Here is a tiny trained network, its code and every weight. The questions are about switching its units off for an input and a target symbol, where a switched-off unit gives its printed mean instead of its output.

import numpy as np


def w(rows, s, z=0):
    codes = np.array(rows[::2]) - 128.0
    scale = np.full(codes.shape[1], s)
    scale[-1] = z or s
    return codes * scale


def norm(h):
    return h / np.sqrt((h * h).mean(-1, keepdims=True) + 1e-5)


def f(y):
    return np.maximum(y, 0)


def softmax(a):
    e = np.exp(a - a.max(-1, keepdims=True))
    return e / e.sum(-1, keepdims=True)


def log_softmax(a):
    a = a - a.max(-1, keepdims=True)
    return a - np.log(np.exp(a).sum(-1, keepdims=True))


def net(x, mask):
    ids = ['αγδεζηθμξπτφψ'.index(c) for c in x.split()]
    T = len(ids)
    res = E[ids] + P[:T]
    u = 0
    for l in range(2):
        r = norm(res)
        for j in range(2):
            rows = slice(3 * j, 3 * j + 3)
            q, k, v = (r @ M[l][rows].T for M in (Q, K, V))
            z = softmax(np.where(np.tri(T) > 0, q @ k.T / 3**0.5, -1e9)) @ v
            o = O[l][rows]
            res = res + np.where(mask[u + j], z, o[:, -1]) @ o[:, :-1]
        u += 2
        y = f(norm(res) @ A[l][:, :-1].T + A[l][:, -1])
        res = res + np.where(mask[u : u + 12], y, B[l][:, -1]) @ B[l][:, :-1]
        u += 12
    return log_softmax(norm(res)[-1] @ U[:, :-1].T + U[:, -1])


Q, K, V, O, A, B = {}, {}, {}, {}, {}, {}
E = w([
[65,186,152,54,104,109],'α',
[176,126,163,123,73,160],'γ',
[21,175,58,140,206,9],'δ',
[138,160,173,50,150,71],'ε',
[86,129,50,173,50,215],'ζ',
[45,152,72,144,154,135],'η',
[159,66,52,155,162,199],'θ',
[137,188,200,65,24,72],'μ',
[166,153,201,49,75,170],'ξ',
[80,155,155,28,210,126],'π',
[130,112,110,95,137,202],'τ',
[138,107,111,125,206,88],'φ',
[80,120,93,117,192,142],'ψ',
],0.013)
P = w([
[128,199,155,254,172,139],'0',
[42,25,162,161,142,170],'1',
[65,31,116,125,65,103],'2',
[34,31,172,162,147,136],'3',
[164,246,89,203,162,145],'4',
[23,13,142,189,144,116],'5',
[102,72,56,85,74,119],'6',
[26,34,177,168,140,107],'7',
[176,238,30,147,138,156],'8',
[3,39,162,173,151,96],'9',
[38,131,20,21,36,152],'10',
[9,40,177,165,119,98],'11',
],0.008)
Q[0] = w([
[200,65,113,92,41,38],'L0H0',
[212,207,125,106,101,112],'L0H0',
[72,87,207,132,131,2],'L0H0',
[145,114,167,153,126,87],'L0H1',
[101,138,187,148,180,195],'L0H1',
[145,101,97,97,126,172],'L0H1',
],0.0064)
K[0] = w([
[203,54,172,111,55,113],'L0H0',
[254,214,165,38,101,88],'L0H0',
[52,25,252,211,150,4],'L0H0',
[97,122,147,90,175,198],'L0H1',
[111,114,205,166,168,133],'L0H1',
[118,150,133,117,129,135],'L0H1',
],0.0059)
V[0] = w([
[183,143,45,126,113,112],'L0H0',
[69,149,137,95,161,157],'L0H0',
[120,221,109,131,140,179],'L0H0',
[197,206,119,103,180,168],'L0H1',
[166,214,43,170,61,95],'L0H1',
[106,95,251,177,152,148],'L0H1',
],0.003)
O[0] = w([
[124,121,152,132,161,104,50],'L0H0',
[126,149,174,56,138,85,205],'L0H0',
[64,172,250,136,111,9,128],'L0H0',
[115,212,240,159,75,62,46],'L0H1',
[69,126,198,199,109,78,7],'L0H1',
[78,106,192,148,110,61,222],'L0H1',
],0.0025,0.0012)
A[0] = w([
[62,101,124,69,130,159,178],'L0N0',
[100,169,83,174,8,83,152],'L0N1',
[141,140,84,114,57,90,32],'L0N2',
[184,122,140,115,130,36,133],'L0N3',
[83,164,107,107,67,50,87],'L0N4',
[217,105,119,203,76,157,62],'L0N5',
[18,125,2,151,223,36,116],'L0N6',
[152,143,132,122,3,99,26],'L0N7',
[62,131,117,163,192,82,43],'L0N8',
[183,39,98,195,237,251,114],'L0N9',
[55,155,72,187,94,177,151],'L0N10',
[205,67,64,186,137,138,2],'L0N11',
],0.0059,0.0042)
B[0] = w([
[192,70,160,156,88,70,245],'L0N0',
[119,58,67,151,223,174,179],'L0N1',
[155,104,140,109,142,154,134],'L0N2',
[133,130,82,189,39,138,141],'L0N3',
[137,129,33,175,142,133,161],'L0N4',
[97,90,68,181,221,175,148],'L0N5',
[220,85,167,119,108,233,254],'L0N6',
[186,134,99,208,136,185,152],'L0N7',
[159,38,173,90,74,140,159],'L0N8',
[110,197,178,130,44,40,249],'L0N9',
[107,178,252,29,203,107,211],'L0N10',
[73,202,48,171,108,45,154],'L0N11',
],0.0047,0.0055)
Q[1] = w([
[153,200,140,179,191,123],'L1H0',
[107,187,205,170,144,113],'L1H0',
[63,21,237,201,109,58],'L1H0',
[83,4,182,131,66,94],'L1H1',
[164,131,23,29,101,193],'L1H1',
[175,229,113,120,138,161],'L1H1',
],0.015)
K[1] = w([
[119,44,129,101,83,112],'L1H0',
[82,54,146,163,114,86],'L1H0',
[66,146,250,229,146,76],'L1H0',
[98,183,178,181,174,116],'L1H1',
[197,194,28,59,141,194],'L1H1',
[130,78,70,87,110,124],'L1H1',
],0.014)
V[1] = w([
[180,120,115,110,159,7],'L1H0',
[163,162,187,87,10,204],'L1H0',
[55,177,79,169,70,110],'L1H0',
[144,105,72,190,112,140],'L1H1',
[229,132,160,175,81,136],'L1H1',
[155,156,145,109,86,59],'L1H1',
],0.019)
O[1] = w([
[105,74,135,58,190,81,25],'L1H0',
[154,222,202,105,17,118,164],'L1H0',
[204,192,136,213,190,96,163],'L1H0',
[175,66,203,166,181,173,136],'L1H1',
[164,145,225,28,94,247,254],'L1H1',
[165,190,148,4,171,81,98],'L1H1',
],0.015,0.0075)
A[1] = w([
[165,175,123,118,93,142,203],'L1N0',
[119,61,120,190,100,162,76],'L1N1',
[232,126,158,243,206,148,29],'L1N2',
[175,119,202,181,132,151,79],'L1N3',
[152,65,99,120,168,111,105],'L1N4',
[183,98,138,139,120,138,88],'L1N5',
[160,210,145,140,118,117,99],'L1N6',
[86,138,68,193,109,63,122],'L1N7',
[134,143,125,108,6,116,143],'L1N8',
[136,123,111,215,110,113,93],'L1N9',
[134,118,163,69,174,47,1],'L1N10',
[147,124,148,143,178,149,28],'L1N11',
],0.02,0.0079)
B[1] = w([
[120,112,134,196,200,97,201],'L1N0',
[72,156,207,148,146,134,179],'L1N1',
[172,156,2,30,66,157,248],'L1N2',
[122,132,69,132,205,185,203],'L1N3',
[152,144,99,166,142,150,166],'L1N4',
[114,145,114,120,145,137,158],'L1N5',
[152,50,158,140,109,69,174],'L1N6',
[181,113,196,56,105,77,180],'L1N7',
[111,171,63,159,177,150,223],'L1N8',
[137,66,198,95,110,84,168],'L1N9',
[18,187,180,194,170,193,135],'L1N10',
[118,156,102,70,110,134,158],'L1N11',
],0.016,0.017)
U = w([
[201,94,148,115,148,35,232],'α',
[146,119,163,222,183,221,131],'γ',
[131,46,102,189,221,109,233],'δ',
[74,174,143,101,231,111,103],'ε',
[218,80,102,214,67,132,146],'ζ',
[98,56,168,177,72,121,254],'η',
[189,144,39,86,168,162,132],'θ',
[249,149,189,140,232,124,8],'μ',
[145,199,160,106,44,137,84],'ξ',
[63,94,66,79,70,79,99],'π',
[141,197,80,227,185,80,86],'τ',
[145,42,177,54,113,166,115],'φ',
[31,137,59,183,87,157,77],'ψ',
],0.012,0.0035)

Each question gives the input, a string of symbols that net reads in full, and the target symbol t.
The units are the heads (3 rows each of Q, K, V and O) and the neurons (one row each of A and B). Each row of codes is followed by its name. A weight is (code - 128) times the scale printed after its matrix; where a second scale follows, it is the last column's (O, A, B and U).
mask holds one flag per unit, layer by layer, with each layer's heads first. A switched-off unit (its flag False) gives its mean, the last column of its rows in O or B, instead of its output. The means were averaged over made-up inputs and are rounded, as every weight is.
A unit's drop is (log p(t) with every unit on - log p(t) with that unit switched off) / (log p(t) with every unit on - log p(t) with every unit switched off).
The circuit of an input: a set's keep is (log p(t) with only the set's units on - log p(t) with every unit switched off) / (log p(t) with every unit on - log p(t) with every unit switched off). Starting from the 12 units with the biggest drops (on a tie, the unit counted first), units are removed one at a time, each time the one whose removal leaves the highest keep (on an exact tie, the one counted first), for as long as the keep stays at least 0.8.
circuit, biggest first: the units of the circuit, biggest drop first
most important unit: the unit with the biggest drop
top k neurons: the k neurons with the biggest drops, biggest first
k most important neurons of layer l: the k neurons of layer l with the biggest drops, biggest first
which heads matter: for each layer, one digit per head in row order, 1 if its drop is at least 0.15 and else 0, layers parted by /
drop of u: that unit's drop, to one decimal
input φ μ ψ ξ δ θ μ φ ζ θ, target φ: circuit, biggest first -> (L1H0, L0N6, L1H1, L0N9)
input π θ θ μ ε ξ θ ξ ψ θ, target π: circuit, biggest first -> (L1H1, L1H0)
input π ξ θ α φ γ δ μ, target π: circuit, biggest first -> (L1H0, L1H1)
input δ ξ η θ, target δ: circuit, biggest first -> (L1H0)
input ψ ξ ε δ, target ψ: top 2 neurons -> (L0N6, L0N8)
input α γ ε θ ξ θ, target α: which heads matter -> 00 / 01
input γ θ ξ γ ξ, target ξ: circuit, biggest first -> (L0N9, L1H0)
input ψ η ε, target ψ: which heads matter -> 00 / 10
input η θ ξ ζ γ ε, target η: top 2 neurons -> (L0N6, L0N10)
input ξ θ μ ξ γ ε θ θ θ δ, target ξ: which heads matter -> 00 / 11
input ε ψ π ξ ψ γ θ, target ψ: which heads matter -> 00 / 10
input θ α θ α ξ φ θ γ η θ ε, target η: 3 most important neurons of layer 0 -> (L0N6, L0N10, L0N9)
input ε θ π θ π θ α ε, target ε: 2 most important neurons of layer 1 -> (L1N10, L1N2)
input η δ ξ ζ φ θ θ θ η γ ξ θ, target η: top 2 neurons -> (L0N6, L0N10)
input ζ δ ξ, target ζ: most important unit -> L1H0
input τ θ φ δ ε π θ, target ε: which heads matter -> 00 / 11
input γ θ θ ξ θ ξ φ θ, target γ: which heads matter -> 00 / 01
input ξ θ θ, target ξ: drop of L1H0 -> 0.7
input ψ ε ξ π, target ψ: drop of L1H1 -> 0.1
input θ α ε θ γ, target ε: drop of L0N10 -> 0.0
input θ τ ψ γ ξ θ α, target ξ: circuit, biggest first -> (L1H0)
input α π θ θ θ π α ξ ξ γ, target α: drop of L1H1 -> 0.9
input ξ θ ξ φ φ γ τ ξ γ, target τ: top 2 neurons -> (L0N6, L1N8)
